Each row is shifted at random along 7 fixed directions that mean nothing.
Known rows, with every step that occurs:
dono, mufamo, divek, gabod, tumo: [  -9   90  208  117  -39   83   16   22  -18  176  308  -67  -26    5
  -35 -133  168 -372 -182   89   23  220  226   89   65   -4 -167  -84
   -4   46 -270  196   -7  193   81   99  -69   38   70  -72   39  -16
 -277  -64   -9   93 -187   14  260  114  374 -151  161   29 -135  186
  161  118   87]
mufamo, divek, gabod, tumo, povu: [ -52  -65  180   94  -73  135   -5   -6   95   86  108  -74   -3   18
  190 -182  192 -387   75  118   17   80  276   51  141  -70  -81 -208
 -102  -21  -94   98   -6   10  -46   55   15  190    7 -220  -36 -111
 -166    0  126   59 -131   37  115   72  214 -109  102   -8   60  231
   92   77  224]
povu, gabod, tumo, nesu, kisig, mufamo, divek: [-123   75  175   61  105  136  239 -141   90  164  184  -45    6   88
  -62 -178  186 -444 -163  187 -220  229   32  -57    1  -16  -87 -108
   91  -72  -65  142  116  339    4   25  -52   99   96    1  -33 -221
  -97  114  245  128 -191   16  186  160  321 -121  229   91 -109  -18
  343   19  -62]
dono, nurez, povu, keket, gabod, tumo, nesu, kisig, mufamo, divek: [-123   47   85   89    7  111  238  -83   18   28  239  -32  107  117
 -121 -188  277 -249 -131  189 -334  224  -12  -59  -25   12 -275  -42
   76   10  -12    0   84  262  -35  120   33   47  147   19  -76 -173
  -41   82  151   75 -215  -68  170  202  374  -55  148   25  -92  135
  168   32   32]
dono, nesu, betos, mufamo: [ -16   44  156  -38  106 -195  155   95   64   82  294  -50   23  -82
  112   43   40 -345   -4  199  184 -212  191  -31  173  -12  -74  -41
  -34 -216  -38  303   40   67 -122 -119   68   45   26  -43  -51 -157
 -121  -87   28  148 -155  104   -9  127  220 -115   95  247  -99  312
  179  -78   28]
divek, povu, suzo, mufamo, nurez, dono, nesu, betos: [  81 -242   69 -102 -132  -58  325  188 -109  245    3   13   78   78
  293 -221  220 -313    3  140 -219 -244  298  -72   18   16 -187 -250
  -63 -298  -27  147  133   33  -69   25   89   43 -171  -78  -83 -155
  101   64  151    1 -181  126  -83   62  159  -20  160   42  249  158
  252   77  244]
nesu, kisig, suzo, mufamo, nurez, povu, divek, gabod: [  89 -176  147  138  -45  -71  226   69 -229  331  274  -22   74 -272
  286   46  178 -571 -259  133 -191  -84  340  -48  303  156  -72 -176
   -8  -87 -101  131   12  -22  118    4  161   77   18 -116  179  -42
 -419    7   79  206 -157   98  -43  -23  164  119  253  120   92   32
  248    8   97]
keket, gabod, tumo, nesu, betos, mufamo, divek, nurez: [ -18 -102  120   14   -2   93  -59   69  326   75  255  -58   12  144
   78 -322  157 -396  -60  141 -120  197  172    1  -72  -17 -187   18
   80  -20  -84  220   35  469   45   59 -126  -39   93  -40  -84 -171
  -14  -89  185   -9 -190  202   67  144  302 -210  145   93   46  266
   87   40  138]
suzo, keket, betos, mufamo: [ 212   62    8  167    5 -175 -111  106  -80  156  358  -48   44 -239
   46   81   61 -312   26  111  117 -136  236  -55  115  -13 -210   14
   19 -155 -262  439 -183  208  199   -9  -64  -21  201  -98   55   12
 -397 -278 -110  156 -246  200   -6   48  382  106   59   44 -174  256
 -124   55   56]
betos, mufamo, nurez, dono, nesu, keket: [ -80   76   67   -1  -21 -229  181   87  -22  -24  110  -34  232 -101
   -6   -1   96 -122   -1  111   54 -246  -90  -89  110    3  -73  -99
   31  -67  -48  183  197   49 -286    6  167   34   26  -14 -107   29
  -68 -178  108   98 -180   14   40   88  291  -99  -23  164  -80  300
   30  -20    2]
dono, mufamo, divek, nurez, povu, keket, gabod, tumo, nesu: [ -22   12  -60  192 -146  134   68   14   35   97  162   -2  158 -107
  108  -80   84 -167  -45   86 -251  258  159   22    2 -143 -309 -196
   38   73 -161   83   30    4  100   42   69    9  166 -197   31  -81
 -157 -232  250   94 -350  157   70  -42  290   37   64    6  115  197
 -137  -23  260]
mufamo, divek, nurez, povu, tumo, nesu, kisig, suzo, keket, betos: [ 137 -178   60  148  -28  -50  -48 -124 -123  127  261   14   26   89
   47 -177   87 -301  121  179 -373   21   93   64  113   69 -223 -166
  -42  -58  -74   51 -175  219  228  184  -28   24  165  -14  -28 -153
 -240  180   51   38 -186   22   18  202  318  -25  299 -157   88  169
  159   76  238]
divek, povu, gabod, tumo, suzo, keket: [-250  131  159  121  -45  294 -122  -45  -83   27  -83   17    9  222
 -170 -432  325 -102  166   90  -72  -14   91   83 -131 -105 -216 -286
 -134  -68 -127  114   -2  267   51  111 -157  260   29    6 -205  -69
   55   58   55  -31 -158   28  307  187  359  -22  227 -239  -75   87
  318  243   84]
tumo, povu, suzo, keket, betos, mufamo, divek, nurez, dono, nesu: [ 121 -262  -53  199 -148  -17   54   -6 -176   -3  121   -2  128  -64
   47 -251  105  -54  218   77 -189 -340   16 -110   30  -15 -214 -285
   28   -9  -46  167  -73   29   62  157  -36  -38  110  -67  -68  -77
 -215  -97  -20   40 -234   10  -43   86  387   77   69  -27   48  255
  -70  110  338]
kisig, nesu, keket, betos, mufamo: [ 213   31   36  106  -53 -216   60   77  103   96   11   37   60 -215
  172   28  109 -270   10  160 -205 -170   -6  -25   20  -83 -138 -321
   42 -167 -132  211   11   40  172  -76   42   93   67 -166    7   37
  -72  -57  224  153 -342  207  -20  -79  219   -7  230  -48  189  117
   42   -1  266]
keket, betos, mufamo, divek, povu: [ -19   71   88  194  -44  -89    1 -108  -94  115  102  119  179 -188
   54   26   91 -281  166  128   32  -62 -112  151  144 -149 -144 -321
  123  -61 -186  119   33   27  -67  -93    4  199  143  -98   -1 -119
  -94 -208  300  195 -317  315   27  -77  181   56  171   87   90  207
   28  -76  163]
dono, nesu, keket, gabod, tumo: [  55  218   53  106  -19  -74  130  -38  167  -44   31    7   50  -47
  -12 -203   66 -239  -79  149   -8  -60   -4  190  -18  -72 -229 -201
  132  -48 -268  247   38  101   33   -5  108  102   76 -130    6   39
 -108  -41  -18   95 -262  -47  279   16  316  -20  219 -226  -71  128
   89    0   39]
keket, gabod, tumo, povu: [-112  141    2   65  -27   29   40   -4  144   96  110  -38  117   -2
   79 -185  265 -335   43  173  127  -59  243   62  100 -116 -151 -131
   -7  -77  -85  221  -15  149  -83  -30   55  225   94 -143 -103 -121
  -31 -185  137   87 -174  101  196   66  273   47  -13  -66  -73  312
  -86   -6   49]
dono, nurez, povu, keket, betos: [-100   44   47    5  -33 -153  180  -16 -266   -7   99   15   41  -62
   70  151  192 -126  149  230    7 -259  177   81  193 -168 -157 -343
 -307 -199   -6   -4  -30 -166 -173  -46  251  246   67 -109  -74  -41
  -88  -93  -35  147 -204   47 -105   67  202   62   64   87   19  179
  171  -42  165]
keket, betos, mufamo, nurez, dono, nesu, kisig, suzo: [ -31 -132  -14  117 -194 -216  221 -125 -133   -2  145  -16  127  -96
  -29 -137  305  -86   57  218 -174 -356   44 -182  253   16   29 -467
  -86   96  -20 -102 -204  -57 -123  181  204   38  137   54 -179  152
 -272  -10   49  104 -130 -130  -30  108  396  -72  -58   -9    7  517
 -140   99  477]
kisig, suzo, keket, gabod, tumo, nesu, betos, mufamo, divek, nurez: [-127  -37  134  355 -102    9 -201 -110   74   25  235   67  222 -160
 -129 -206    7 -155   -7  102 -189  105  -98  117   88  -47 -122 -216
  359  180 -237  127   -6  328  107   25  -92   54  235   36  -72 -108
 -250 -202  251  127 -265  188  285    1  363  -23  117   53  -72  322
  -77  -40  234]
nurez, dono, nesu, kisig, mufamo, divek, gabod, tumo, suzo, keket: [  36  -53  169  -68  213 -141  436   -3 -136  467  528  -10  145   56
  110 -247   -9 -591 -171  231 -276  109   -9 -130  113  155 -259  349
  166  -41 -184  370   96  386   64    4 -111  -83   57  113   34 -479
 -126  208  148   43 -133   90  214  292  240  -90  293  156 -131  157
  148  -74 -188]
nurez, povu, suzo, tumo, nesu: [ 265  108 -146  229 -191  -21 -101   45   94  129 -118   57  195 -143
  194  -29  105 -216   70   63 -181   25   30  -70 -104 -183 -323 -293
   33  -72 -307  311    3   13  234  -20   25   57  196 -300   12 -112
 -114 -200  384  128 -427  239   61 -118  288  231  116 -109  181  146
  -70    2  225]
mufamo, divek, nurez, dono, nesu, kisig: [ -29   45  146  121  -94  -81  298  -40  -69  -40  153  -35  101   33
  -37 -198   74 -245  -89  138  -26 -290   15   19  175    7  -30 -234
   60   35 -160   59   49   43 -179   85  165   44   49   40  -86  -90
 -249   24   27  108 -120 -185   95  103  319 -120   24   -2  -96  379
   37   -1  137]
tumo, keket, betos, mufamo, nurez, dono, nesu: [-139  127  -15   37    9 -219  213  -63  -68  -20  111   -5  131   35
 -198 -250  246  -73  226  124  123 -314 -137    0  -20  -55 -181 -150
   17  -15  121  205  130  293 -281   43   46  172   26   40 -146   -8
   34  -64  -19   62 -193 -121   80  187  372 -115   41  -28 -123  251
  111  -16  -99]
dono, nurez, povu, keket, betos, mufamo: [   5  114  -41   30  -35  -85   66  207 -155   10  202  -48  109  -58
  -89   -4  306  -90   -1  130  -28 -182  117 -114  -44  -99 -328    9
 -173 -144   -6  154   88  223  -64   49    8   82  119  -34 -104  -47
   -2 -256    9  105 -249  131  -16  140  369   74  -35  112 -128  217
  -12   75   14]
dono, nurez, mufamo, divek, gabod, tumo, suzo, keket, betos: [  14 -138  115  -19  -47   11  167  289 -105  366  276  -44   82  -19
   65 -221  161 -288 -100  107 -160   38  232   11   -2  -45 -311   88
  -11 -184  -51  304  186  366  -31   64   -2  216  -32  -44   -5 -138
  -74   10  -67   34 -103   47  139  111  262  -10   70   63  -39   36
   20   45  -31]
kisig, mufamo, divek, gabod, tumo, povu, keket: [-147  -96  135   73   93   59  200 -102  -36  260  308 -114   -7  -97
  136  -13  131 -396  -25  168  -14  107  343  -32  272   -5  -37  -47
  -71  -33   53  105   74   45  -86  -40   16  212  -11 -131   38 -276
 -240   29   75  148 -100   75   94  128  184 -100  116  238  -85   36
  230  -25   24]
suzo, keket, betos, mufamo, divek, povu: [ 239 -166   63  137 -212  163 -225  229   15   21  122  -45   11   18
   98 -255  278 -170  108   38 -191   28  255 -190  -71  -53 -261 -144
  -77 -142 -171  139 -196  144  202  254 -173   17   92 -149 -129   96
 -137  -39   40  -38 -199  166  -75   91  379  -74   52  -85  139  362
 -172  335  465]
dono, mufamo, divek, gabod, tumo, keket, betos: [-166  -66  116   10 -131  171   39  149  102  115   30  -11   21   73
  -10 -267  332  -93   41  128 -141  147  234  -22  -18 -217  -79 -281
 -146 -103    1   21   94   65 -160  101   49  292  -68  -88 -186   88
   83   85  152   28 -154   38  156   84  246 -213  -17   20  136  226
  -44  115  275]
povu, gabod, tumo, nesu, betos: [ -75    0   94   52  -84  171  101  144  179   42   16 -136 -136   27
  101 -179  186 -312  -25  134    9  -49  515 -105    0 -183  -73 -260
 -161 -197    0  232   31  166   -5  -23   85  140  -37 -163  -64   -4
 -153   -9   19   95 -125    0   83   40  268  -67   38  -53  -44  114
  169   68  152]
mufamo, nurez, dono, nesu: [ 153  278 -139  207 -200 -206  359  189  -82   82   87  -36  256 -296
   64  -95   -4 -250 -191   16   84 -244   46  -30   29  -89 -286  -99
  241   48 -277  292  217  148  -64  -20  135   77  100 -191   32  -61
 -207 -358  157  180 -290  -32  107 -107  345  111 -135  -19 -140  349
 -296  -89  -10]
nurez, mufamo, divek, gabod, tumo, nesu, kisig: [ -53   49  286  213  -84   40   23 -274   23   11  118   -3   79  166
  -63 -170  205 -254  101  150 -227  277  -13   57   67  -13  -87 -339
   25  106 -252   60 -130   91   12  106   20  -43  147  -53  -15  -67
 -286   72  204   67 -280   34  237  106  359 -117  267 -154   99  207
  180   58  245]
divek, povu, keket, betos, mufamo, nurez, dono, nesu, kisig: [-105  -73 -142  -87    0 -148  408  120 -116  134  260  -10  256  -24
  125  -32  176 -196   85  211 -186 -150  105 -184  158  -39 -187   -7
 -128 -147   56   25   51   29 -248   30  159  -20   53   58 -159 -211
   50 -155  229   66 -159  247 -197  185  204  -30  -92  218   61  398
 -151  -21  160]
suzo, keket, gabod, tumo, nesu, kisig: [ 129   34   56  171  -68   82  -23   80  251   60  -29   16   46 -108
  132 -211   85 -310   16  107 -184  119   69   48  -77  -69 -217 -253
  151 -192 -220  281  -11   91  138  -17  110   94   98 -179   11   26
 -165  -25  148   98 -280   25  165  -71  267   43  167 -217   83  106
  -60   28   99]
suzo, keket, gabod, tumo, nesu, betos: [ -30   67  142   58   55   -6  -16   64  172   76  278  -72  -34  127
  -47 -269  132 -370   30  159   77   52  314   56  -29  -31 -233   44
   82 -176 -101  422  -83  458   75   -4  -45   52   62  -19  -54  -98
 -132   23 -125   23 -122   25  217  196  348  -76  174 -122 -184  204
  166   34  -86]
gabod, tumo, keket, betos, mufamo: [-166   63   95   77   28 -110 -198 -275    9   24  120   11   -3   76
  -45   -7  218 -154  370  247   35   17   73   44  143 -139  -26 -303
 -232  -20 -113   99 -245   35  -17    4   -1   90  191  -52 -128   32
 -187 -104   53   82 -263  144   65  170  327  -89  129  -40   11  274
  113   53  285]
dono, mufamo, divek, nurez, povu, tumo, gabod: [-131   57   95  198  -61  103  -40  -46 -140  106  281   11  180  -79
   82  100   60 -242  -11   93  -56   34  156   89  238  -37 -163 -218
  -61   39 -186   65   16 -105  -12   18   89   37  150 -143  -11 -103
 -241 -205  252  145 -264  170  102   34  263   49   65  140   15  285
   42  -37  143]
povu, gabod, tumo, keket, betos, mufamo, nurez, dono, nesu, kisig: [  55 -114  -92  -59   -7  -23  236  -53  -19   71  -18   30   15   -2
  195 -129  178 -314  192  179 -403    3  -46  -67  -71  -88 -238 -281
 -165 -143  -56   71   43   17  -29   82  134  -42   33 -127  -28  -16
  -11  -19  247   34 -338   94  -84   63  262  -58  198 -112  246   42
   89   66  236]
povu, keket, betos, mufamo: [  43 -203   31    0 -126   71  -47  136  144  -31 -248  -97 -203 -128
   63 -133  394   32  165   99   32 -319  292 -156  -38 -177   26 -571
 -340 -329  240   15   56  -93 -148   30  224  358 -117 -196 -121  319
  -59   32 -107  111 -128 -117 -121  -60  235 -171    2   46  143  -82
  142  208  264]
kisig, suzo, keket, gabod, tumo: [ 131  112    1   72  -43  -50  -22  124   56  236   24   34   97 -159
   43 -312  188 -320 -177  134 -147   15    5   49  -88  -77 -287  -74
  145 -104 -202  251  115  359  146   25  -29  256   80 -104  -52  -68
   19  -94  169   65 -230  105  304  -11  289   18  135  -82  -13   62
  -58   80  -13]
nesu, betos, mufamo, divek, povu, gabod, tumo: [  -1  108  132  399 -166  215 -170 -127  -95  -57  123  -21  -24 -114
 -110  -51  131 -313   27    7  -44   77  196   94   41 -100 -192 -314
  110  106 -375  131  -69  184  188   73 -117  -66  157 -107   78   39
 -433 -232  109  170 -325  170  255  -47  425   65  200 -178 -125  139
  138  157  295]
gabod, tumo, nesu, keket: [  89  101  153  104  -45   19  -21   86  257   27  -24 -112 -119   75
   19 -258  103 -257   55   93  -11   30  249   -6 -100  -41 -175 -137
   -7 -130  -80  335   37  234  114   20   -7   84    0 -169   -6   74
 -164   85  -69   47 -203 -120  187   88  318  -74  210 -274  -46   36
  253   93   48]
divek, gabod, tumo, povu, suzo, keket, betos, mufamo: [  36  -86   66  230  -36   42 -220 -130  -91   68   47   37   23  -23
  -36 -220  266 -165  263  105 -138   -5   11   97  -57  -33 -246 -331
  -59  -37 -192  202 -124  156  187   69 -154   36  123  -90  -12  -36
 -164  -95   28   62 -316  199  209   79  371  123  303 -198   29   36
  183  164  192]
keket, gabod, tumo, povu, divek, mufamo, nurez: [  82 -168 -105    8 -110  173  196  202  141  288  168 -118   -7    6
  329 -273  238 -482 -161  108 -158  118  545 -104   21   17 -273  -34
  -64  -60  -24  138    7  192  115   89   -2   63   18 -239   25  -20
 -100 -135   95   16 -157  187  -46   43  259    1   35   49  144  131
  -57  132  216]
suzo, keket, gabod, tumo, povu: [ -77  136   93  144   -6   33  -73   31   74   72  -33   40  133  -79
   -7 -213  192 -252  130   84   74  -58    2  204  -21 -114 -242 -209
  152 -190  -97  277  143  163  -80  -65   56  326   25 -147  -51  -70
   17 -117  107  104 -233   33  316  -18  254   83  131 -177  -67   76
   57    9 -108]
divek, mufamo, nurez, dono, nesu, kisig: [  60  226   68  290 -244 -113  259 -131 -140  -68   82   45  216   63
 -177 -239  206  -74  -73   90 -207 -149  -90   28   10   39 -208 -350
  182  227 -453  -20  -85  105    1  152   14 -135  161   35 -120   74
 -206 -130  227   80 -351  -11  250   42  502    5   53 -213  -30  523
 -165   87  300]

Rows:
[-195  -80   98   28 -126  212 -288    2  -57  -18 -115  -30   71  105
  -44 -194  461  -65  175   57 -186   97   10 -103 -129  -65 -192 -323
 -312  -77  -54  -17   27  167  -28  213  -24  142   77 -118 -209  169
   23  -81  154  -53 -191   26   93  145  395  -77  102  -67   61  104
  181  332  264]
betos, mufamo, nurez, povu, gabod, tumo, suzo, keket
[-120 -155  -84   42 -224  112  162  174    2  -43  -96  -72  103   49
   59 -405  309  -13  100   84 -263  -44  114 -277  -87 -198 -169 -335
 -195   64  100  -73  105    3 -168  197  114  100   -7 -123 -158  124
   -1  -38   92   -7 -181  -19  -18   87  311 -172  -69   -1  181  239
 -125  185  365]
povu, divek, gabod, tumo, keket, betos, mufamo, nurez, dono, nesu
[-213 -112  -13   71 -102  -80  -54 -238 -150  -26  -47    4  117   87
  -18  -34  334  -27  473  161 -155  -58   13  -22   77 -142 -107 -463
 -235  -12   42 -108  -80  -15 -178   81  127   93  112  -99 -159   40
  -51 -203  185   49 -286  113  -19  116  336  -50   27  -36  108  175
   67  104  339]
gabod, tumo, povu, keket, betos, mufamo, nurez, dono
[ 104   46  -81  153 -183 -226  131  166  -23  -14  172  -33  231 -282
  107  138  120 -142  -11   88  -25 -180  137  -69  162  -74 -226 -153
    5  -60 -167  176   18  -65  -81   37  180    7  116 -191  -10  157
 -218 -246   68  150 -260   96  -69  -37  300  138  -60  -49   -7  412
 -263   -4  284]
dono, nesu, keket, betos, mufamo, nurez, povu
[  14 -146  -57  121 -138  141 -113  136  -67  196   15    4  129 -244
  115  -18  230 -208   91   70 -194    0  120 -177  -23 -236 -235 -199
 -107 -166 -104  198   79  125   74   39   56  154  129 -204  -20   87
 -142 -197  218  122 -249  201   35  -75  270  141    4   31   55   12
 -214  115  236]
nurez, povu, gabod, tumo, suzo, keket, betos, mufamo, divek
[-188  -79    5   74  -79  193  212  166   11  244  -31   75  272  -16
  -94 -352  242 -139  -43   90 -256   51  -85  -89 -111 -117 -212 -167
  229 -202   76  190  343  219 -210    6  129  170  -37  116 -122 -101
  160   30  293   78 -163   66  313   21  220   54   28   19   24   17
  -15   11  -89]
nurez, dono, mufamo, divek, povu, suzo, keket, gabod, tumo, nesu, kisig
[ 199 -165   18  239 -107  -43  139 -225  -91  181  245  -43   43 -128
  310  110 -122 -391  -14  167 -331   19  245 -129  338   50   23 -348
   21   82 -287   37 -203 -215  191   42  120 -164  207 -144  115 -183
 -588  -52  240  186 -305  120  -81  -49  269   -8  139   71  158  288
  -46  -71  408]
povu, tumo, nesu, kisig, mufamo, divek, nurez, dono
[ -70  -55  155  116  -86  186   46   91  304   71  135  -60   40  138
 -138 -527  210 -135 -184   60  -91  -98  161  130 -104   72 -159  -64
  224   -8 -135  271  105  429   97  152  -68  136   -8   11  -91   63
 -100   83 -149   -3 -101 -218  308  146  423 -136  154 -174 -159  110
  116  138   52]
dono, nesu, keket, gabod, tumo, suzo, mufamo, divek, nurez
[ -39   55 -143  209  -59  211 -211  -74  133  -19  157  -15  148 -127
   43  -72  142 -151  115   71   50   47  140  -28  106  -76 -101 -115
   12   39 -114  120  -62   53   33   84  -38   85  196 -120  -74  -45
 -211 -282  211  104 -237  257   68   32  323  -57  -31  132   32  306
 -215   54  176]
betos, mufamo, divek, povu, tumo, keket, gabod
[  72  -46   69  232 -108  170 -131 -101   56  143   97  -21   19  -42
   58 -174  164 -249  -30   86 -167  173  213    8  -25  -21  -96 -168
   11   50 -357  225  -83  180  295   98 -130  -28  134 -160   27  -18
 -335 -123  119   78 -299  148  174   48  379  -10  162   12   52   41
   56  133  246]
povu, suzo, mufamo, divek, gabod, tumo, keket
[ 182 -188 -133  -26  -93 -118  -33  163  105  262  117  -23   78   -8
   74 -214  360 -281   76  125 -325 -123  141 -259  -20   29 -163  -18
  -65 -126   41  202    2  369   20  189   20   86   18    8 -162   32
  -31   50  218    2 -171   78  -20  150  351  -93  -21  -44  125  237
 -103  167  185]
nesu, kisig, suzo, tumo, keket, betos, mufamo, nurez, dono
[  60 -213 -106   19 -143  -93  319  173  -64  271  217  -22  276  -39
  273 -137  157 -264  -20  163 -336 -100  333 -104  105  -21 -236  -34
    5  -88 -200  249   10   61   56   65   59 -109   16 -115  -26 -152
  -87 -162  159   32 -241  272   16   85  263  178    6  -35  110  278
 -208    5  276]
divek, gabod, tumo, povu, suzo, mufamo, nurez, dono, nesu, keket, betos
[ -89  -61   50   42   15  153 -126   69   32  149  -10  -40  -88  -12
 -112 -279  331 -149  121   97  -25 -133  136  -45 -146 -118 -178 -236
 -155 -222   25  278   49  364   65   48  -60  241   27  -37  -91  108
  -57  -31  -87   61 -155    6  166   96  369  -18  156  -84 -121 -127
  206  202   -9]
povu, gabod, tumo, suzo, keket, betos, mufamo
[  59  -71  -79   67  -37  165  -37  109  113  145  107  -56  -44  -98
  125 -169  134 -331  -29   85 -196   87  207  -27  -77 -149 -207  -56
  -96  -68 -106  194  112  306  111   70  -97   91   69 -165    2  -61
 -118 -197  160   67 -267  221  -22   17  288  -50   70   40   78    4
  -21   98  160]
povu, gabod, tumo, keket, betos, mufamo, divek, nurez
[ 113    9  204   99    3 -108  270   30  -87  167  390  -42  115   56
   -5 -181   51 -416 -190  121  -83 -221  100   28  126  148 -147   62
  205  -51 -261  307   16  257   54   78   -5 -121   66   79   34 -198
 -327  -27  -35  106 -181  -84  119  164  382  -55  148   13 -180  278
  107   12  -34]
suzo, mufamo, divek, nurez, dono, nesu, kisig
[ 150  -79 -106  -75 -149 -111  312  334   93   88  131 -106  112   -9
   68 -264  344 -234 -124  112 -147 -239  176 -305  -58   -2 -211  -31
  -58 -167   26  162   96  265 -147  170  117  -15   -2  -24 -160   76
   10  -75   70   25 -128  -53  -86  126  370  -96 -158    6   -4  396
 -256  149  161]
keket, betos, mufamo, nurez, dono, nesu, kisig
[  67  -73  277  188   10   17   97   -9  125  221  200   10   24    1
  -22 -343  114 -374 -146  106 -200  -65   37  104   10  169  -82 -131
  299  -58  -67  246  100  396  174   34 -117  140   33   34    0 -181
 -180  132  138  119 -194  -85  156   91  307  -78  304  -17  -19   56
  336   -5  -23]
tumo, nesu, kisig, suzo, mufamo, divek, nurez
[   7 -220  -82   72 -128   35  -29   -3  -72   95  217 -100   76   81
  118 -132  210 -175  232  143 -253  -20  305 -220   82 -106 -179  -73
 -207   42  -47   42 -141  140   54  161  -45 -105  154  -99 -108 -124
 -198 -241  138    4 -234  219  -96  165  363  -41  -84   52   69  311
 -218  145  422]
gabod, tumo, povu, keket, betos, mufamo, divek, nurez, dono
[  79 -202  -43 -103   11 -190  535   85  -83  247  302 -162 -111 -118
  205   49  260 -390 -125  221  -93 -206  498 -159  276   83 -136 -109
 -256 -283  233   65    1  -29 -159   52  290  167 -107 -114   31   -1
 -221  247 -229  127   -6 -222 -226  157  200  -54   66   44  -36  101
  204   44  120]
dono, nesu, kisig, mufamo, nurez, povu, keket, betos
[  71 -121   -7   31   92  -92  158  -89    8  205  501  -23  102  -57
  315  -83    1 -501   43  320 -221   19  302  -31  338  129 -184   57
  -17  -56 -177  224 -389  -76  241   77   31  -80  221  -76  -40 -285
 -318   29   38   38 -131  104   17  251  277   60  148  -15   -5  502
 -116   -5  331]
dono, nesu, kisig, suzo, keket, gabod, tumo, povu
[  15  -85  -11  414 -249   77   29  -54 -278  121  115   95  219 -138
 -140 -156   75   24  182   64 -373  -93   46  -59  134  -87 -162 -472
  240   32 -123   26 -108  -64  127  137   73   61  157   56  -53   30
 -330   14  194  176 -289   15  250  -27  384  123   68 -207   29  292
 -198   39  356]
nurez, dono, mufamo, divek, povu, tumo, nesu, kisig, suzo, keket, betos
[  33  -12   -9  182  -53 -140  -78   18 -317   52  335  -49  129 -134
   -2  133  154 -296   76   85   19  -31  181  -86  153    5 -255  -78
  -89  -58 -141  203 -165  162   95  105   30  -49  244 -103   61   90
 -405 -255 -129  131 -214  146 -128  132  402  118   93   81 -127  199
   60  123  128]
suzo, keket, betos, mufamo, nurez, povu, divek
